Below is a small trained network, with its code and all its weights. Each question gives an input and a class and asks what happens when units are switched off, that is, made to give their printed mean instead of their output.

import numpy as np


def w(rows, s, z=0):
    codes = np.array(rows[::2]) - 128.0
    scale = np.full(codes.shape[1], s)
    scale[-1] = z or s
    return codes * scale


def f(y):
    return y / 2 * (1 + np.tanh(0.7978845608 * (y + 0.044715 * y**3)))


def log_softmax(a):
    a = a - a.max(-1, keepdims=True)
    return a - np.log(np.exp(a).sum(-1, keepdims=True))


def net(x, mask):
    res = np.array(x, float).reshape(1, 8) / 4 @ E
    y = f(res @ A[0][:, :-1].T + A[0][:, -1])
    res = res + np.where(mask, y, B[0][:, -1]) @ B[0][:, :-1]
    return log_softmax(res[-1] @ U[:, :-1].T + U[:, -1])


A, B = {}, {}
E = w([
[250,115,119,121,72,130,125,62,203,92],'x0',
[148,196,82,175,133,31,64,96,133,152],'x1',
[140,171,118,72,170,179,178,86,129,79],'x2',
[139,178,151,110,234,201,133,223,127,139],'x3',
[187,109,127,168,131,116,126,100,120,205],'x4',
[130,232,41,139,163,109,162,33,128,126],'x5',
[41,199,106,254,131,178,228,101,173,84],'x6',
[168,103,158,79,85,96,181,177,211,164],'x7',
],0.0047)
A[0] = w([
[106,119,126,108,115,141,139,130,128,122,126],'neuron 0',
[76,103,128,99,155,188,154,128,74,122,145],'neuron 1',
[67,106,124,247,130,155,125,225,115,189,212],'neuron 2',
[53,168,138,198,149,158,250,111,131,130,164],'neuron 3',
[199,44,139,55,119,175,190,139,123,192,234],'neuron 4',
[97,65,123,70,53,26,122,144,124,203,176],'neuron 5',
[156,42,114,180,58,101,116,4,97,148,148],'neuron 6',
[105,113,141,106,137,137,164,141,139,129,116],'neuron 7',
[149,80,170,144,171,111,31,162,43,168,251],'neuron 8',
[138,252,76,111,195,123,135,38,74,164,245],'neuron 9',
[197,44,162,43,127,168,166,163,151,151,159],'neuron 10',
[180,110,108,140,80,150,141,54,132,114,183],'neuron 11',
[6,85,133,106,142,204,131,161,45,83,204],'neuron 12',
[111,155,121,170,116,135,157,80,116,125,166],'neuron 13',
],0.012,0.002)
B[0] = w([
[123,168,126,129,146,114,130,132,138,137,133],'neuron 0',
[103,143,157,110,130,64,115,109,146,92,175],'neuron 1',
[94,82,85,159,195,163,134,147,113,209,229],'neuron 2',
[64,146,91,240,182,188,126,99,117,112,239],'neuron 3',
[162,132,146,31,161,165,113,150,104,95,222],'neuron 4',
[43,160,128,122,137,5,153,161,153,147,238],'neuron 5',
[150,24,149,218,92,106,81,58,143,135,238],'neuron 6',
[104,157,103,132,134,123,125,121,133,112,142],'neuron 7',
[163,65,118,88,120,104,133,162,129,211,248],'neuron 8',
[57,85,140,108,236,132,145,157,105,166,255],'neuron 9',
[156,168,110,12,155,183,151,140,97,121,231],'neuron 10',
[149,75,143,177,133,151,97,118,101,140,184],'neuron 11',
[91,121,201,81,154,22,118,101,137,98,234],'neuron 12',
[112,124,124,133,162,188,129,114,135,111,179],'neuron 13',
],0.017,0.0089)
U = w([
[200,113,139,163,34,166,89,83,143,93,137],'0',
[98,124,84,229,146,193,135,95,133,137,110],'1',
[105,233,155,96,121,96,162,135,143,48,86],'2',
[140,127,125,171,2,85,112,120,193,142,21],'3',
[126,84,154,102,161,102,116,148,103,172,252],'4',
[196,192,78,95,97,212,164,179,111,120,54],'5',
],0.0075,0.0025)

Each question gives the input, the list of numbers given to net, and the class t.
The units are the neurons (one row each of A and B). Each row of codes is followed by its name. A weight is (code - 128) times the scale printed after its matrix; where a second scale follows, it is the last column's (A, B and U).
mask holds one flag per neuron, in row order. A switched-off neuron (its flag False) gives its mean, the last column of its row in B, instead of its output. The means were averaged over made-up inputs and are rounded, as every weight is.
A unit's drop is (log p(t) with every unit on - log p(t) with that unit switched off) / (log p(t) with every unit on - log p(t) with every unit switched off).
The circuit of an input: a set's keep is (log p(t) with only the set's units on - log p(t) with every unit switched off) / (log p(t) with every unit on - log p(t) with every unit switched off). Starting from the 12 units with the biggest drops (on a tie, the unit counted first), units are removed one at a time, each time the one whose removal leaves the highest keep (on an exact tie, the one counted first), for as long as the keep stays at least 0.8.
circuit, biggest first: the units of the circuit, biggest drop first
unit that matters most: the unit with the biggest drop
k most important neurons: the k neurons with the biggest drops, biggest first
drop of u: that unit's drop, to one decimal
input [7,1,0,-7,4,-7,0,-2], class 0: circuit, biggest first : [neuron 6; neuron 9]
input [-4,0,7,4,8,1,-6,5], class 5: circuit, biggest first : [neuron 10; neuron 12; neuron 6]
input [5,-6,7,-5,3,1,-4,-8], class 0: circuit, biggest first : [neuron 6; neuron 5; neuron 2]
input [-4,-6,6,2,-2,3,6,6], class 1: circuit, biggest first : [neuron 3]
input [2,-3,-6,-5,6,7,-1,1], class 3: circuit, biggest first : [neuron 6; neuron 2; neuron 10]
input [-2,6,-4,-8,7,-7,-3,-8], class 3: circuit, biggest first : [neuron 6; neuron 9]
input [7,-4,-7,-8,2,-5,5,-2], class 3: circuit, biggest first : [neuron 9; neuron 6]
input [6,1,-6,-5,7,-2,-4,-1], class 3: circuit, biggest first : [neuron 6; neuron 9]
input [-1,-8,8,0,-8,8,-4,-8], class 2: circuit, biggest first : [neuron 8; neuron 1]
input [-4,-4,8,8,-6,-8,8,2], class 2: 2 most important neurons : [neuron 12; neuron 1]
input [8,7,6,-2,0,0,-5,1], class 0: drop of neuron 11 : 0.1
input [8,7,8,8,2,-4,5,-4], class 1: drop of neuron 12 : 0.1
input [3,-2,8,-7,-7,-4,4,8], class 5: drop of neuron 9 : 0.0
input [8,-1,-7,-4,-6,-6,4,-8], class 3: unit that matters most : neuron 3
